Each row of numbers belongs to one of the things below and depends on some of the facts about them. Some rows are named. Which thing is each other row?

How the things are related:
(755) {ξ=plidre, σ=(625),(1009),(214)}
(304) {ξ=plidre}
(837) {ξ=plidre, α=(741),(612), σ=(440),(946)}
(451) {ξ=klenapel, σ=(787),(360),(439)}
(214) {ξ=plidre}
(1059) {ξ=briklus, σ=(912),(431),(612),(417)}
(476) {ξ=rodra, σ=(410)}
(892) {ξ=kloples}
(943) {ξ=rodra}
(1037) {ξ=briklus, α=(423),(979), σ=(720),(431)}
(289) {ξ=rodra, α=(1009),(720),(744)}
(446) {ξ=zoram, α=(943)}
(979) {ξ=rodra}
(272) {ξ=briklus, σ=(1009),(328),(185),(553),(991)}
(553) {ξ=plidre}
(437) {ξ=briklus, σ=(823),(892),(628),(123),(187)}
(444) {ξ=klenapel, α=(248),(537),(476)}
(744) {ξ=lodim}
(423) {ξ=plidre}
(320) {ξ=zoram, α=(360),(612)}
(134) {ξ=rodra}
(512) {ξ=rodra}
(369) {ξ=zoram, σ=(643),(880),(991),(304)}
(234) {ξ=rodra, σ=(1009)}
(495) {ξ=zoram, σ=(148),(304),(722),(813),(943)}
(297) {ξ=klenapel, α=(1059),(512)}
(478) {ξ=klenapel, α=(1009),(806),(693),(437), σ=(991)}
(414) {ξ=lodim}
(734) {ξ=rodra, α=(248), σ=(898),(925),(211)}
(551) {ξ=kloples, σ=(1009),(698),(898),(431)}
(399) {ξ=rodra, σ=(444)}
(211) {ξ=briklus, α=(327)}
(949) {ξ=plidre, α=(720),(283),(647),(234)}
(137) {ξ=lodim}
(256) {ξ=klenapel, α=(417),(300), σ=(185),(123)}
(863) {ξ=briklus}
(459) {ξ=kloples, σ=(720),(1041)}
(391) {ξ=klenapel, σ=(1009),(863)}
(461) {ξ=klenapel, σ=(912),(417)}
(571) {ξ=zoram, α=(148),(612), σ=(423),(214)}
(123) {ξ=rodra, α=(409),(509),(806),(744),(512)}
(1009) {ξ=plidre}
(480) {ξ=zoram, σ=(787),(410),(134),(644),(925)}
(185) {ξ=zoram}
(925) {ξ=zoram}
(417) {ξ=zoram}
(991) {ξ=klenapel}
(509) {ξ=kloples}
(946) {ξ=klenapel}
(880) {ξ=plidre, α=(1031),(399),(716)}
(787) {ξ=zoram}
(709) {ξ=briklus, α=(1031),(537)}
(327) {ξ=klenapel, σ=(643),(440),(946),(123),(943)}
(328) {ξ=kloples, α=(542)}
(537) {ξ=lodim}
(106) {ξ=lodim, σ=(1031),(137)}
(898) {ξ=zoram}
(813) {ξ=plidre, α=(509),(925)}
(757) {ξ=rodra, σ=(787),(414),(925)}
(390) {ξ=briklus, σ=(440),(328),(512)}
(823) {ξ=lodim}
(410) {ξ=zoram}
(187) {ξ=klenapel, α=(787)}
(439) {ξ=lodim}
(1041) {ξ=rodra}
(1031) {ξ=rodra}
(623) {ξ=rodra, σ=(440),(439),(722)}
(625) {ξ=lodim, α=(390)}
(820) {ξ=plidre, σ=(823),(716),(706)}
(812) {ξ=plidre, σ=(328),(898),(693)}
(644) {ξ=plidre, α=(643),(537),(414)}
(693) {ξ=plidre}
(741) {ξ=lodim}
(722) {ξ=rodra}
(716) {ξ=zoram}
(19) {ξ=briklus, α=(755),(623), σ=(898),(647),(214)}
(643) {ξ=rodra}
(628) {ξ=klenapel, α=(283),(304),(234),(812)}
(514) {ξ=zoram, α=(898)}
(542) {ξ=kloples, σ=(925)}
(148) {ξ=rodra}
(806) {ξ=plidre}
(175) {ξ=kloples, σ=(410),(823),(439),(813)}
(647) {ξ=klenapel}
(300) {ξ=briklus, σ=(892),(414)}
(440) {ξ=zoram, α=(283)}
(409) {ξ=zoram}
(720) {ξ=lodim}
(283) {ξ=lodim, σ=(439),(553),(709)}
(360) {ξ=klenapel}
(255) {ξ=zoram, α=(898),(185),(755),(327)}
(698) {ξ=briklus}
(518) {ξ=plidre, α=(1031), σ=(409),(979)}
(431) {ξ=plidre}
(912) {ξ=plidre}
(612) {ξ=briklus}
(248) {ξ=kloples}
(706) {ξ=kloples}

Some rows with their names:
(106): [ -2  -1   0   9   6  -1   9   7 -12   2  -2  10  -3   3  -1   1  -1   1
 -12   1   6  -3   4  -4 -11  -2   0]
(495): [  4  -4  -5  -4  -3  -1  10   1  23   0  -2   1  -5   2  -4  -1  -1  -1
 -15 -14   9  -2   2   1 -12  -6   0]
(553): [ 5 -7 -1 -6 -2  4  2 -9 27  2 -4 -7 -8  4  1 -2  1 -1 13 -1  1  6 -3  4
  5  3  0]
(437): [ -7  -4   1   9   7  -3   9   4 -18   7  -3  21  -5   9  -1   1   0  -1
 -10   1  10  -5  -5 -10 -11  -3  -1]
(360): [  5  10   4  -4   3  -4   6  -3  -9 -14  -4 -12  -1   0  -1  -2  -3   2
   6   2   1   3 -19  -5   4   2   1]
(823): [  4   1   4  10   2  -4   8  -2 -24 -11   0  -3  -7   3  -2  -3  -2  -1
  -6   9  -1   3  -8  -6   6   2   1]
(806): [ 5 -8 -1 -8 -4  8  5 -8 28 10 -2 -9 -8  2 -1  2  1 -3 14  0 -2  9 -2  4
  4  4  0]
(480): [  0  -3  -5  -1  -5  -4   0  -3  31   6  -2   0   7   8  -6   6  -2  13
 -20  -2   5   8  -1   1 -17 -10   3]
(612): [ -5  13  16  -7   1 -18  -6   3 -13  -4 -10  32   1 -10  -1  -5  -2   4
  37  13   3 -12 -28 -11  -2  10   4]
(283): [-22   2   8   7  -1  14   9   8 -59  -8  -1   1 -14  -6 -14  10  -5  26
 -35  -6  -1   5  22  -4  -2  -7  -5]
(625): [  0   7   4   5   3   2  -7   0 -35 -12   0  -1   1  -4   3  -5  -1   1
   5  11  -6   1   0  -1   8   3   2]
(417): [ 12  -1   7  -4  -3   5   6   2  15   3   4 -16 -10   5   5   3   3 -10
   4  -3  -3   3 -16   3   2   1   1]
(175): [ -1  -6  -1  16   4 -12  17   2 -19  -7  -2   5  -9   3 -11 -12  -4   8
 -25   1   4  -4   0  -2 -15 -11   3]
(925): [  9  -2  -3   0  -5   9  -9 -11  29   5  -2  -5  15   7  -3   9  -2  17
   2   1  -3  20  -4  -4  -6   3   3]
(898): [ -3   4  -5 -16   2   4  10  -7  -1   9   1 -27  17  -6   4   4   5  -8
   5  11 -14  -1  11  20  -4   3   3]
(439): [  4  -1   5  11   4 -10  18  -6 -26 -17  -1  -6  -2   2  -7 -10  -5  -4
  -7   9  -3   0  -4  -6   1   0   1]
(431): [  5  -6   8  -9  -3   7   1   0  33  11   2  -6 -10   3   5  -2   4 -11
  17   3  -3   0  -4  11   4   1   0]
(440): [-20   4   4  -8 -13  24   8  -3 -19   6  10 -20  -4 -21 -12  13  -4  11
 -20 -22 -11  -1  30  -2  13  11  -8]
(623): [ -5  -7  -8   3   8 -13  31  -1  15   2   0   6   6  -5  -9  -5  -2 -10
 -19  -4   8  -9  11  -1 -13  -4  -2]
(716): [  7  -1   3   1  -1   2   2 -13  14 -15  -1  -8  -2   5   3   2  -1  -5
  -1  -2  -4   2 -13   5   6   2   1]
(643): [10 -3 -3  0  0 -1 -1  1 17 -2  1  0 -2  1  3 -2  1 -6  6 -3  0  3  4 -9
 11  4 -1]
(459): [  3  -4   4  13   4   2   6  13 -11   5   0  14 -12   2   1  -2   2  -1
  -8   2   2  -4   1   1 -15  -5   2]
(744): [  3   3   6   8   4   7   4   1 -22  -6  -1  -3  -3   1   0   2   0   3
  -1  10  -4   7  -3  -7   5   6   0]
(234): [-15  -7  -1 -14  13  12  -9  13 -25  -7 -13  -4  -7  -3  -1   6  -2   7
   0  -3   1   0  20  12  -3 -10  -3]
(892): [  6   0   2  14   0   8   2   0 -19  -7  -2   3  -8   4   0  -3   0   2
   3   2  -4   6 -10  -6   3   5   3]
(787): [  8  -4  -2   0  -2   0   1 -12  15  -5   0 -19   4   6  -4   2  -2   2
  -2   4   0  14 -10  -2   1   0   3]
(741): [  6   4   6   4   5  -1   0   1 -20 -11  -5   7  -1  -5  -1  -4  -2   2
  11  11  -2   3 -14  -7   3   7   2]
(880): [ -1  -1  -1  15  -8 -12 -29 -29  43 -19   4  24  -1  -5  11   0   2  -5
  -1  -8   0 -17  -9  19  10   0   0]
(187): [  3  11   0  -6  -1  -3  -2  -1 -18  -6   2 -17   2   1   0   1   1   1
  -1   0  -4   0  -6  -1   7   1   0]
(461): [  2   3   2  -1   5  -3   9  17   9   5   2  -1  -8   6   3   5   4  -6
 -12  -5   7  -5  -6   5 -11  -9  -1]
(304): [  3  -6   0  -6  -4  13   0  -7  28   5  -4  -8 -13   2   0   6   2   3
   5 -10   0  10   0  -1   6   5  -2]

Which thing is each row?
[  0   2   9   7   0  14   3   9 -24   3   3  -2 -12  -1   2   7   2   3
  -5  11  -6   9  -4  -2   5   4  -1] : (720)
[-17  -2   7  -8 -13  26 -12   0 -17  18   4 -18 -16 -12  -7  17   1  22
  -3 -13 -10  12  21   4  14   5  -6] : (949)
[-19  12   7  -3  -8  20  -4   5 -49   0   5 -24 -14  -9 -10  22   0  22
 -17  -6 -11  11  12  -4  16   3  -6] : (628)
[ -7   4  -3 -12  16   3  -5  12 -26 -15 -10 -11   0   6   4  -1  -2  -3
   0  -3   2   0  -1   7  -8 -10   0] : (391)
[  8  -7  -5   2 -18  -5 -33  -3  30  18  14  -7   9   0   0 -10  -1  -4
  12  -5  -1   0  11  -4  14  -2  -1] : (644)
[-23   5   0  -4   8   1   7   3 -39  16   1  11  22  -3   2   0   3  -1
  -3  15  -6 -14  23  12 -19  -4  -1] : (19)
[ -5  10   7 -25  -5 -22 -11   8  23  -3  -9  15  14 -20  -7  -6  -6  14
  22  -4  13 -20  -5   9 -13  -1   4] : (571)
[ -1   9 -11  -5  -3  -2  -7  13 -13   0  -5   7  -5   7   3  10   4  11
 -15 -21  15  -1  -2 -12  -3  -5   0] : (478)
[  3  -8 -13  -4 -11  -2 -36  27  24  38  16  -7  33  -5  -4 -10  -2   9
   4  -1   6   2  29 -14  -5  -9   0] : (734)
[ -1   6   4  -2   7  12   5   2 -15  -9   1 -23   2   0  -1  10  -1  -2
   2   2 -10   7  -7  -1   3   4  -2] : (647)
[  5   2   3  -5   2 -11   1  -2  17 -12  -6   8  -1  -3   1  -2   0   0
  12   6   1   0 -11  -2   7   5   0] : (148)
[ 12   1  -2  17  -5  -6 -26   8 -17   2  13  -3  11   2   5 -13  -3  -8
   5   1   1  -4   7 -12  15  -1   0] : (537)
[ -5  -4   4   3  12  12  -5  18 -23  -3  -4  11  -3   1   4  -4   0   0
   7   5  -3  -5  12  12 -15  -6   1] : (551)
[  6  -3   2  -1  -2  -3   6 -10   5 -10   0 -19  -6   8  -7  -5  -3   4
  -3   4   0  14 -10   1   3  -3   2] : (410)
[-18  10  -2  -1  -3  -5   6  -7 -46  16   2   1  13  -2   3   0   6   2
  -4  17 -13  -4   4   5   2   4   2] : (211)
[  4   8  -2   0   5   3  15   0  -4 -10   4 -12   7  -1   0   3  -2 -11
   1  -5  -3  -6  -6  -5   3   6  -2] : (946)
[ -4   2  -5   5   6  -9  17   0  -1  -6  -2  -8   6   7  -8  -2  -3   3
 -22  -3   7  -1  -7  -3 -14 -12   0] : (451)
[ 17  -3  -5  10  -5   3 -20  20 -32  16  15 -19   5   4  -1 -19  -2  -4
  11  -1  -2   8  13 -20  11   1   2] : (248)
[ -6   4   0 -18  -9 -30   5  -1  59   4  -7  35  17 -27 -10  -6  -6   3
  19 -19  18 -29   7   0 -14   7   1] : (837)
[ -1 -12  -3  -4  -3  -7  10  -3  38  12  -2   5 -12   3  -2  -2   1   1
  -4 -11  10  -1   1   6 -11  -6   0] : (820)
[  8  -1  -9  -6  -5   4   2   4  18   4  -7   8 -10   8   3   6   2   3
 -12 -22  13   2   5  -7  -7  -3   0] : (369)
[ -2  -4  -4  15   4   8  -7   5   5   6  -1  17  10   4  -2   8  -1  17
 -13   3   0   9   3  -3 -21  -4   5] : (542)
[ -8  -3  -3  18 -11 -18 -30 -24  53 -17   6  43   4  -7  11  -2   0  -2
 -19 -17   4 -31   1  27  -5 -10  -2] : (518)
[-2  3  2 -3 -2  3 -5  0 -9  1  1 -4 -1 -6 -2  7  1  7  4  0 -6  5  7 -2
 14  3 -2] : (289)
[ -2  -5  -3   4   4  -6   2   0  26  -4  -3  16  -2   1   3   5   1  -2
 -11  -1   7  -6   0   7  -9  -6  -1] : (399)
[ -7 -11  -3  -9   2  18   5   1  36  17  -1   7   1   0  -1   6   0   1
   6  -8   0  -1  19  11 -15  -2  -3] : (812)
[  6  -9  -6   3  -1 -11   2   8  21   4   1   3   4   6  -7  -8  -3   3
 -11  -2   9   2   2  -8  -8 -12   0] : (476)

